Below is a small trained network, with its code and all its weights. Each question gives an input and a class and asks what happens when units are switched off, that is, made to give their printed mean instead of their output.

import numpy as np


def w(rows, s, z=0):
    codes = np.array(rows[::2]) - 128.0
    scale = np.full(codes.shape[1], s)
    scale[-1] = z or s
    return codes * scale


def f(y):
    return np.maximum(y, 0)


def log_softmax(a):
    a = a - a.max(-1, keepdims=True)
    return a - np.log(np.exp(a).sum(-1, keepdims=True))


def net(x, mask):
    res = np.array(x, float).reshape(1, 6) / 4 @ E
    y = f(res @ A[0][:, :-1].T + A[0][:, -1])
    res = res + np.where(mask, y, B[0][:, -1]) @ B[0][:, :-1]
    return log_softmax(res[-1] @ U[:, :-1].T + U[:, -1])


A, B = {}, {}
E = w([
[74,190,160,177,6,138,118,140],'x0',
[57,94,83,69,116,207,7,150],'x1',
[210,231,98,118,96,109,25,82],'x2',
[147,87,58,241,144,108,80,211],'x3',
[131,202,131,47,114,89,151,245],'x4',
[205,68,235,121,93,174,76,189],'x5',
],0.011)
A[0] = w([
[113,107,110,184,147,133,133,175,62],'neuron 1',
[136,129,113,85,214,140,118,151,73],'neuron 2',
[142,168,94,109,137,162,80,118,48],'neuron 3',
[148,143,84,172,145,127,120,209,105],'neuron 4',
[6,168,17,136,166,86,185,81,66],'neuron 5',
[114,147,166,45,120,169,176,84,66],'neuron 6',
[178,75,90,121,146,148,139,86,86],'neuron 7',
[194,157,146,146,146,68,185,134,87],'neuron 8',
[82,156,147,168,74,127,128,120,88],'neuron 9',
[97,187,164,41,148,101,144,179,70],'neuron 10',
[82,132,103,119,135,202,111,147,41],'neuron 11',
[153,154,161,169,125,99,164,129,65],'neuron 12',
[206,190,117,114,123,99,74,125,90],'neuron 13',
[108,98,137,213,141,139,98,78,51],'neuron 14',
[173,93,157,93,194,75,111,138,96],'neuron 15',
[141,147,80,134,130,100,133,232,64],'neuron 16',
[74,117,115,86,149,180,94,144,72],'neuron 17',
[65,90,150,118,144,161,210,196,52],'neuron 18',
[100,114,183,129,136,149,121,27,70],'neuron 19',
[137,96,88,211,132,122,104,133,74],'neuron 20',
[145,113,151,181,110,84,198,110,39],'neuron 21',
[55,124,105,91,139,178,73,144,77],'neuron 22',
[177,142,163,156,133,79,205,99,3],'neuron 23',
[174,60,200,130,94,183,136,162,134],'neuron 24',
[77,153,166,184,48,163,136,133,88],'neuron 25',
[150,124,102,96,222,137,137,117,33],'neuron 26',
[67,75,131,135,124,147,132,121,60],'neuron 27',
],0.014,0.0036)
B[0] = w([
[122,126,170,124,170,126,170,94,179],'neuron 1',
[90,139,141,157,138,104,117,163,175],'neuron 2',
[114,131,111,148,108,138,131,94,165],'neuron 3',
[139,90,163,99,187,120,166,103,189],'neuron 4',
[161,149,146,103,124,200,128,185,251],'neuron 5',
[140,102,209,83,246,123,158,75,191],'neuron 6',
[101,167,138,121,124,76,107,167,176],'neuron 7',
[101,101,122,149,105,149,87,112,197],'neuron 8',
[91,164,127,116,190,88,130,157,173],'neuron 9',
[172,65,123,86,60,66,132,138,189],'neuron 10',
[121,108,135,172,123,128,92,118,172],'neuron 11',
[111,100,137,145,118,143,78,119,171],'neuron 12',
[130,191,71,172,124,160,195,94,191],'neuron 13',
[168,111,105,90,36,83,168,157,194],'neuron 14',
[113,172,128,137,147,105,100,160,180],'neuron 15',
[156,78,155,82,99,94,134,124,186],'neuron 16',
[112,99,118,154,118,143,100,112,183],'neuron 17',
[137,201,41,191,101,132,191,73,211],'neuron 18',
[180,98,114,83,92,73,157,126,184],'neuron 19',
[146,92,174,60,193,119,157,82,197],'neuron 20',
[106,110,108,154,103,139,77,110,188],'neuron 21',
[112,81,114,160,115,149,83,103,195],'neuron 22',
[120,82,124,157,125,150,79,120,197],'neuron 23',
[171,171,160,126,120,192,133,167,208],'neuron 24',
[72,170,152,110,161,87,103,164,193],'neuron 25',
[95,166,136,130,137,99,120,144,181],'neuron 26',
[122,132,99,150,106,113,121,109,175],'neuron 27',
],0.014,0.022)
U = w([
[156,90,158,73,202,122,159,50,53],'0',
[109,75,104,150,116,159,42,95,94],'1',
[188,89,101,73,73,49,147,146,254],'2',
[143,201,56,159,131,144,188,50,149],'3',
[200,167,146,89,139,250,111,210,128],'4',
[55,180,127,114,171,48,96,191,102],'5',
],0.014,0.0071)

Each question gives the input, the list of numbers given to net, and the class t.
The units are the neurons (one row each of A and B). Each row of codes is followed by its name. A weight is (code - 128) times the scale printed after its matrix; where a second scale follows, it is the last column's (A, B and U).
mask holds one flag per neuron, in row order. A switched-off neuron (its flag False) gives its mean, the last column of its row in B, instead of its output. The means were averaged over made-up inputs and are rounded, as every weight is.
A unit's drop is (log p(t) with every unit on - log p(t) with that unit switched off) / (log p(t) with every unit on - log p(t) with every unit switched off).
most important unit: the unit with the biggest drop
top k neurons: the k neurons with the biggest drops, biggest first
drop when u is switched off: that unit's drop, to one decimal
input [4,-2,-3,8,8,-8], class 0: most important unit : neuron 4
input [-5,2,8,4,-6,6], class 3: top 3 neurons : neuron 13; neuron 5; neuron 10
input [7,6,2,-6,-3,4], class 5: top 4 neurons : neuron 25; neuron 9; neuron 20; neuron 4
input [0,-1,7,7,4,5], class 0: top 4 neurons : neuron 4; neuron 18; neuron 16; neuron 20
input [-6,-2,-4,-4,4,6], class 4: top 3 neurons : neuron 24; neuron 25; neuron 9
input [0,5,5,-3,3,4], class 1: top 2 neurons : neuron 18; neuron 5
input [4,0,3,1,8,-8], class 2: top 2 neurons : neuron 10; neuron 16
input [3,3,5,3,7,7], class 2: top 2 neurons : neuron 5; neuron 16
input [-8,-7,7,6,1,6], class 5: top 3 neurons : neuron 15; neuron 18; neuron 5
input [4,-8,2,5,5,8], class 1: top 3 neurons : neuron 5; neuron 8; neuron 12
input [-5,-1,1,5,5,0], class 0: top 3 neurons : neuron 4; neuron 14; neuron 16
input [1,2,-5,6,-8,4], class 2: top 2 neurons : neuron 14; neuron 6
input [-6,-1,-2,-4,-2,6], class 4: top 2 neurons : neuron 24; neuron 25
input [7,4,1,3,-2,2], class 5: most important unit : neuron 25
input [0,7,8,3,5,5], class 3: drop when neuron 13 is switched off : 1.6
input [-3,-2,-6,-4,0,7], class 4: drop when neuron 24 is switched off : 3.1
input [-3,5,-6,-4,5,5], class 3: drop when neuron 14 is switched off : 0.1
